Below is a small trained network, with its code and all its weights. Each question gives an input and a class and asks what happens when units are switched off, that is, made to give their printed mean instead of their output.

import numpy as np


def w(rows, s, z=0):
    codes = np.array(rows[::2]) - 128.0
    scale = np.full(codes.shape[1], s)
    scale[-1] = z or s
    return codes * scale


def norm(h):
    return h / np.sqrt((h * h).mean(-1, keepdims=True) + 1e-5)


def f(y):
    return y / 2 * (1 + np.tanh(0.7978845608 * (y + 0.044715 * y**3)))


def log_softmax(a):
    a = a - a.max(-1, keepdims=True)
    return a - np.log(np.exp(a).sum(-1, keepdims=True))


def net(x, mask):
    res = np.array(x, float).reshape(1, 8) / 4 @ E
    u = 0
    for l in range(3):
        y = f(norm(res) @ A[l][:, :-1].T + A[l][:, -1])
        res = res + np.where(mask[u : u + 10], y, B[l][:, -1]) @ B[l][:, :-1]
        u += 10
    return log_softmax(norm(res)[-1] @ U[:, :-1].T + U[:, -1])


A, B = {}, {}
E = w([
[30,73,211,159,11,218,140,102,223,205],'x0',
[1,29,87,151,218,177,81,115,146,118],'x1',
[170,145,149,2,113,134,53,80,142,119],'x2',
[32,132,179,55,62,99,73,89,212,2],'x3',
[77,169,103,206,152,77,112,148,95,62],'x4',
[135,146,92,223,42,162,27,210,177,137],'x5',
[67,164,78,98,88,121,189,72,105,91],'x6',
[214,79,88,103,48,115,215,149,202,20],'x7',
],0.0038)
A[0] = w([
[153,210,39,185,129,131,69,97,101,176,15],'L0N1',
[157,99,163,116,74,201,109,122,130,156,184],'L0N2',
[113,66,84,230,186,166,142,99,140,85,253],'L0N3',
[96,145,86,184,167,138,104,82,46,203,241],'L0N4',
[68,88,167,205,219,157,85,217,150,186,152],'L0N5',
[33,110,124,153,134,96,218,90,152,139,206],'L0N6',
[112,96,79,204,67,95,80,227,138,64,131],'L0N7',
[134,134,128,139,53,106,149,165,126,105,137],'L0N8',
[142,141,86,82,174,127,139,93,39,120,54],'L0N9',
[126,36,153,2,99,152,76,116,177,103,119],'L0N10',
],0.0059,0.0011)
B[0] = w([
[6,92,100,125,145,165,175,123,139,102,165],'L0N1',
[158,201,92,97,152,107,173,142,142,71,170],'L0N2',
[69,201,130,100,135,141,131,124,118,255,213],'L0N3',
[138,98,78,142,149,124,145,167,138,44,238],'L0N4',
[175,25,53,66,98,101,82,188,111,184,253],'L0N5',
[99,5,178,109,165,151,81,210,3,83,208],'L0N6',
[123,154,111,226,152,122,160,88,155,24,188],'L0N7',
[203,90,199,140,98,47,139,174,186,138,149],'L0N8',
[201,146,132,158,205,90,184,59,188,174,184],'L0N9',
[204,114,33,49,146,211,119,215,132,57,197],'L0N10',
],0.0053,0.0048)
A[1] = w([
[137,52,138,183,124,129,118,127,90,191,143],'L1N1',
[103,127,106,214,116,158,64,137,134,173,129],'L1N2',
[150,84,154,38,125,37,133,123,173,155,190],'L1N3',
[132,174,81,101,253,64,185,63,73,139,146],'L1N4',
[198,214,215,161,110,127,128,106,157,145,146],'L1N5',
[196,144,123,186,81,201,241,168,120,200,125],'L1N6',
[69,154,94,113,172,39,136,171,110,82,149],'L1N7',
[174,115,125,133,23,141,114,134,193,141,125],'L1N8',
[124,222,114,190,182,79,151,106,80,67,144],'L1N9',
[47,119,74,170,153,163,114,153,108,165,6],'L1N10',
],0.0063,0.0019)
B[1] = w([
[193,158,91,79,90,188,137,123,133,96,192],'L1N1',
[128,88,56,121,194,209,211,131,172,159,169],'L1N2',
[150,196,77,147,112,232,102,191,18,214,177],'L1N3',
[184,195,100,155,165,178,171,96,170,165,255],'L1N4',
[14,91,115,162,101,50,35,54,118,134,159],'L1N5',
[242,88,178,63,25,81,95,156,140,117,203],'L1N6',
[68,183,246,136,184,222,160,66,144,180,191],'L1N7',
[104,191,112,95,255,64,169,53,144,185,170],'L1N8',
[59,151,99,165,81,164,120,68,185,148,188],'L1N9',
[94,115,86,235,165,164,41,165,165,195,196],'L1N10',
],0.0054,0.0056)
A[2] = w([
[116,49,113,81,220,165,99,95,65,168,74],'L2N1',
[170,195,88,52,97,161,162,153,164,140,115],'L2N2',
[190,118,107,188,44,86,149,105,251,139,145],'L2N3',
[109,27,54,174,170,164,59,186,135,158,34],'L2N4',
[132,223,157,133,128,87,114,95,59,216,59],'L2N5',
[71,187,170,47,88,143,72,66,181,114,27],'L2N6',
[51,3,255,77,61,173,201,100,18,70,78],'L2N7',
[66,35,68,182,142,151,97,181,86,131,88],'L2N8',
[135,106,167,79,92,88,84,99,75,202,3],'L2N9',
[202,157,130,208,196,179,135,36,7,165,101],'L2N10',
],0.0058,0.0019)
B[2] = w([
[202,135,128,213,11,18,114,195,255,151,220],'L2N1',
[149,93,173,98,115,186,151,138,111,187,207],'L2N2',
[137,109,49,86,176,85,176,192,160,179,195],'L2N3',
[176,108,148,173,102,200,5,162,5,190,255],'L2N4',
[86,131,217,183,142,213,115,101,60,123,159],'L2N5',
[206,124,68,69,118,105,149,200,72,196,146],'L2N6',
[39,65,174,68,203,143,137,159,128,48,178],'L2N7',
[145,136,125,226,176,182,68,136,32,140,229],'L2N8',
[183,140,220,197,127,109,125,70,124,111,129],'L2N9',
[83,172,95,45,105,232,163,113,191,65,232],'L2N10',
],0.0057,0.0051)
U = w([
[103,153,149,133,105,93,75,111,67,133,5],'0',
[77,181,127,173,168,177,164,50,140,128,186],'1',
[87,73,168,78,133,121,144,153,100,68,106],'2',
[165,110,181,158,88,59,132,88,97,164,5],'3',
[193,143,87,70,117,142,167,149,125,176,230],'4',
[101,82,96,206,147,169,82,165,79,163,176],'5',
[118,143,80,178,106,1,155,140,183,103,49],'6',
],0.014,0.0029)

Each question gives the input, the list of numbers given to net, and the class t.
The units are the neurons (one row each of A and B). Each row of codes is followed by its name. A weight is (code - 128) times the scale printed after its matrix; where a second scale follows, it is the last column's (A, B and U).
mask holds one flag per neuron, layer by layer. A switched-off neuron (its flag False) gives its mean, the last column of its row in B, instead of its output. The means were averaged over made-up inputs and are rounded, as every weight is.
A unit's drop is (log p(t) with every unit on - log p(t) with that unit switched off) / (log p(t) with every unit on - log p(t) with every unit switched off).
The circuit of an input: a set's keep is (log p(t) with only the set's units on - log p(t) with every unit switched off) / (log p(t) with every unit on - log p(t) with every unit switched off). Starting from the 12 units with the biggest drops (on a tie, the unit counted first), units are removed one at a time, each time the one whose removal leaves the highest keep (on an exact tie, the one counted first), for as long as the keep stays at least 0.8.
circuit, biggest first: the units of the circuit, biggest drop first
most important unit: the unit with the biggest drop
top k neurons: the k neurons with the biggest drops, biggest first
k most important neurons of layer l: the k neurons of layer l with the biggest drops, biggest first
drop when u is switched off: that unit's drop, to one decimal
input [8,3,6,6,-7,-7,3,-7], class 2: circuit, biggest first => [L2N7 L1N4]
input [7,-4,3,-7,3,0,-7,-6], class 4: top 3 neurons => [L0N6 L1N1 L1N6]
input [7,6,8,8,3,-4,-7,-1], class 4: most important unit => L0N10
input [-1,-1,-7,8,5,-6,3,0], class 2: circuit, biggest first => [L2N7 L1N10]
input [1,-4,-2,-7,6,5,4,1], class 6: 2 most important neurons of layer 1 => [L1N6 L1N3]
input [6,-5,3,3,4,2,8,-4], class 2: circuit, biggest first => [L2N7 L1N4 L1N10 L0N3]
input [8,5,-2,-8,-4,8,-4,3], class 4: circuit, biggest first => [L1N6 L0N2]
input [3,-7,7,-3,-2,-2,0,-1], class 3: circuit, biggest first => [L1N5 L2N9 L0N5]
input [-7,-1,4,-3,1,-4,-1,6], class 1: 2 most important neurons of layer 0 => [L0N5 L0N10]
input [6,-7,-6,5,-2,5,-4,-6], class 4: circuit, biggest first => [L2N3 L1N6]
input [6,5,6,7,-1,2,-2,-4], class 4: top 2 neurons => [L2N6 L1N10]
input [4,-3,-3,-3,-3,7,-1,-4], class 4: top 3 neurons => [L1N6 L0N6 L0N2]
input [-5,4,-8,5,-1,6,7,2], class 1: top 2 neurons => [L0N7 L1N7]
input [6,-2,3,3,6,8,-3,-1], class 6: top neuron => [L0N7]
input [-4,-5,3,-4,-7,6,-7,1], class 3: 2 most important neurons of layer 1 => [L1N5 L1N4]
input [5,7,2,7,-7,1,-3,3], class 4: 2 most important neurons of layer 1 => [L1N8 L1N10]
input [4,-8,5,-1,8,-5,-5,-3], class 0: drop when L2N4 is switched off => -0.1
input [-7,2,-7,4,-2,8,1,6], class 6: drop when L0N8 is switched off => 0.2
input [0,-4,-3,4,-1,1,0,0], class 6: 3 most important neurons of layer 0 => [L0N7 L0N5 L0N3]
input [-6,3,-4,-7,0,-7,5,2], class 1: most important unit => L0N5
input [6,-4,3,2,2,4,-5,7], class 6: drop when L0N5 is switched off => 0.2
input [-6,-3,-7,-2,-1,2,0,-3], class 1: drop when L1N7 is switched off => 0.1
